Below is a small trained network, with its code and all its weights. Each question gives an input and a target symbol and asks what happens when units are switched off, that is, made to give their printed mean instead of their output.

import numpy as np


def w(rows, s, z=0):
    codes = np.array(rows[::2]) - 128.0
    scale = np.full(codes.shape[1], s)
    scale[-1] = z or s
    return codes * scale


def f(y):
    return np.maximum(y, 0)


def softmax(a):
    e = np.exp(a - a.max(-1, keepdims=True))
    return e / e.sum(-1, keepdims=True)


def log_softmax(a):
    a = a - a.max(-1, keepdims=True)
    return a - np.log(np.exp(a).sum(-1, keepdims=True))


def net(x, mask):
    ids = ['αβγδεζηθλμξπστφω'.index(c) for c in x.split()]
    T = len(ids)
    res = E[ids] + P[:T]
    r = res
    for j in range(2):
        rows = slice(4 * j, 4 * j + 4)
        q, k, v = (r @ M[0][rows].T for M in (Q, K, V))
        z = softmax(np.where(np.tri(T) > 0, q @ k.T / 4**0.5, -1e9)) @ v
        o = O[0][rows]
        res = res + np.where(mask[j], z, o[:, -1]) @ o[:, :-1]
    y = f(res @ A[0][:, :-1].T + A[0][:, -1])
    res = res + np.where(mask[2:10], y, B[0][:, -1]) @ B[0][:, :-1]
    return log_softmax(res[-1] @ U[:, :-1].T + U[:, -1])


Q, K, V, O, A, B = {}, {}, {}, {}, {}, {}
E = w([
[34,179,71],'α',
[81,1,35],'β',
[214,205,193],'γ',
[198,96,194],'δ',
[18,162,188],'ε',
[32,69,206],'ζ',
[120,67,135],'η',
[87,13,63],'θ',
[144,41,108],'λ',
[103,54,248],'μ',
[174,23,230],'ξ',
[227,196,111],'π',
[126,61,130],'σ',
[134,251,89],'τ',
[244,106,145],'φ',
[118,67,143],'ω',
],0.0081)
P = w([
[127,111,109],'0',
[119,89,112],'1',
[108,62,114],'2',
[101,41,117],'3',
[99,26,126],'4',
[89,12,126],'5',
[97,6,121],'6',
[99,23,122],'7',
],0.0023)
Q[0] = w([
[83,88,88],'H1',
[198,102,172],'H1',
[162,122,85],'H1',
[155,253,122],'H1',
[163,112,79],'H2',
[201,96,206],'H2',
[71,67,87],'H2',
[187,179,52],'H2',
],0.041)
K[0] = w([
[60,83,101],'H1',
[215,92,179],'H1',
[162,91,88],'H1',
[181,255,83],'H1',
[141,58,96],'H2',
[240,112,225],'H2',
[25,72,149],'H2',
[177,90,9],'H2',
],0.032)
V[0] = w([
[5,214,112],'H1',
[178,99,181],'H1',
[144,138,166],'H1',
[43,87,51],'H1',
[111,136,246],'H2',
[145,96,65],'H2',
[126,139,122],'H2',
[121,155,119],'H2',
],0.016)
O[0] = w([
[7,107,174,85],'H1',
[190,123,136,126],'H1',
[146,130,154,95],'H1',
[69,81,61,254],'H1',
[109,53,198,135],'H2',
[141,150,79,153],'H2',
[127,135,131,116],'H2',
[124,144,143,99],'H2',
],0.022,0.0047)
A[0] = w([
[113,240,130,4],'N1',
[71,172,136,70],'N2',
[49,138,191,147],'N3',
[134,127,203,14],'N4',
[51,201,62,106],'N5',
[141,166,35,90],'N6',
[107,251,204,179],'N7',
[44,202,136,53],'N8',
],0.011,0.0039)
B[0] = w([
[58,70,152,140],'N1',
[160,127,49,181],'N2',
[89,229,182,208],'N3',
[105,48,118,155],'N4',
[181,20,222,252],'N5',
[66,200,76,203],'N6',
[108,202,226,148],'N7',
[177,121,2,206],'N8',
],0.02,0.025)
U = w([
[159,96,52,45],'α',
[1,56,95,119],'β',
[131,130,231,5],'γ',
[41,170,109,60],'δ',
[104,115,146,212],'ε',
[27,109,195,139],'ζ',
[110,151,96,181],'η',
[78,113,119,194],'θ',
[108,178,47,62],'λ',
[94,46,199,68],'μ',
[191,125,161,186],'ξ',
[113,136,130,103],'π',
[117,163,86,191],'σ',
[124,188,167,255],'τ',
[196,199,90,43],'φ',
[119,145,109,176],'ω',
],0.0058,0.0071)

Each question gives the input, a string of symbols that net reads in full, and the target symbol t.
The units are the heads (4 rows each of Q, K, V and O) and the neurons (one row each of A and B). Each row of codes is followed by its name. A weight is (code - 128) times the scale printed after its matrix; where a second scale follows, it is the last column's (O, A, B and U).
mask holds one flag per unit, heads first, then neurons. A switched-off unit (its flag False) gives its mean, the last column of its rows in O or B, instead of its output. The means were averaged over made-up inputs and are rounded, as every weight is.
A unit's drop is (log p(t) with every unit on - log p(t) with that unit switched off) / (log p(t) with every unit on - log p(t) with every unit switched off).
The circuit of an input: a set's keep is (log p(t) with only the set's units on - log p(t) with every unit switched off) / (log p(t) with every unit on - log p(t) with every unit switched off). Starting from all 10 units, units are removed one at a time, each time the one whose removal leaves the highest keep (on an exact tie, the one counted first), for as long as the keep stays at least 0.8.
circuit, biggest first: the units of the circuit, biggest drop first
most important unit: the unit with the biggest drop
top k neurons: the k neurons with the biggest drops, biggest first
which heads matter: for each layer, one digit per head in row order, 1 if its drop is at least 0.15 and else 0, layers parted by /
input γ δ λ ζ μ δ β φ, target φ: most important unit -> N5
input β α γ β σ μ η, target μ: which heads matter -> 11
input τ μ ζ μ ζ η σ, target ζ: top 2 neurons -> [N5; N8]
input π δ τ, target τ: circuit, biggest first -> [H1; N7]
input λ ξ λ, target ξ: top 2 neurons -> [N8; N6]
input α ω π, target τ: circuit, biggest first -> [H1; N5; N7; N8]
input λ θ λ θ β η α, target α: circuit, biggest first -> [N8; N5; H1; N2]
input β β β η α θ, target β: circuit, biggest first -> [H1; N3; N8]
input ω τ τ, target τ: circuit, biggest first -> [H1; N7; N3]
input β π θ β π τ, target β: top 2 neurons -> [N1; N6]
input σ β σ α λ η, target β: top 3 neurons -> [N3; N8; N6]
input μ μ ζ α α λ, target ζ: which heads matter -> 01
input β π ζ λ, target ζ: circuit, biggest first -> [N8; N2]
input σ ζ ε, target δ: circuit, biggest first -> [N3; H1; N5; H2]
input β α δ β ω, target β: top 3 neurons -> [N3; N8; N5]
input ε μ τ θ β τ, target β: circuit, biggest first -> [H2; N1; N5; N6]
input α ε α α σ θ, target β: top 3 neurons -> [N5; N3; N8]
input ζ τ γ η, target ζ: most important unit -> H2
input π λ η π π β γ, target γ: top 2 neurons -> [N8; N7]
input β γ φ α σ, target β: top 3 neurons -> [N3; N8; N6]
input λ σ ω λ ε, target δ: circuit, biggest first -> [N3; H1; H2; N5]
input δ α μ σ, target μ: circuit, biggest first -> [H2]
input ζ ζ ω, target ζ: circuit, biggest first -> [H2; H1; N3]
input π ζ λ φ σ, target ζ: top 2 neurons -> [N8; N5]
input ξ τ μ τ σ, target μ: top 3 neurons -> [N8; N6; N4]
input φ α λ μ ξ π η, target ξ: top 2 neurons -> [N5; N6]
input α θ α α α, target α: top neuron -> [N8]
input α σ φ α μ ω, target μ: top 4 neurons -> [N8; N6; N4; N3]
input λ φ ξ η, target ξ: top 2 neurons -> [N8; N6]
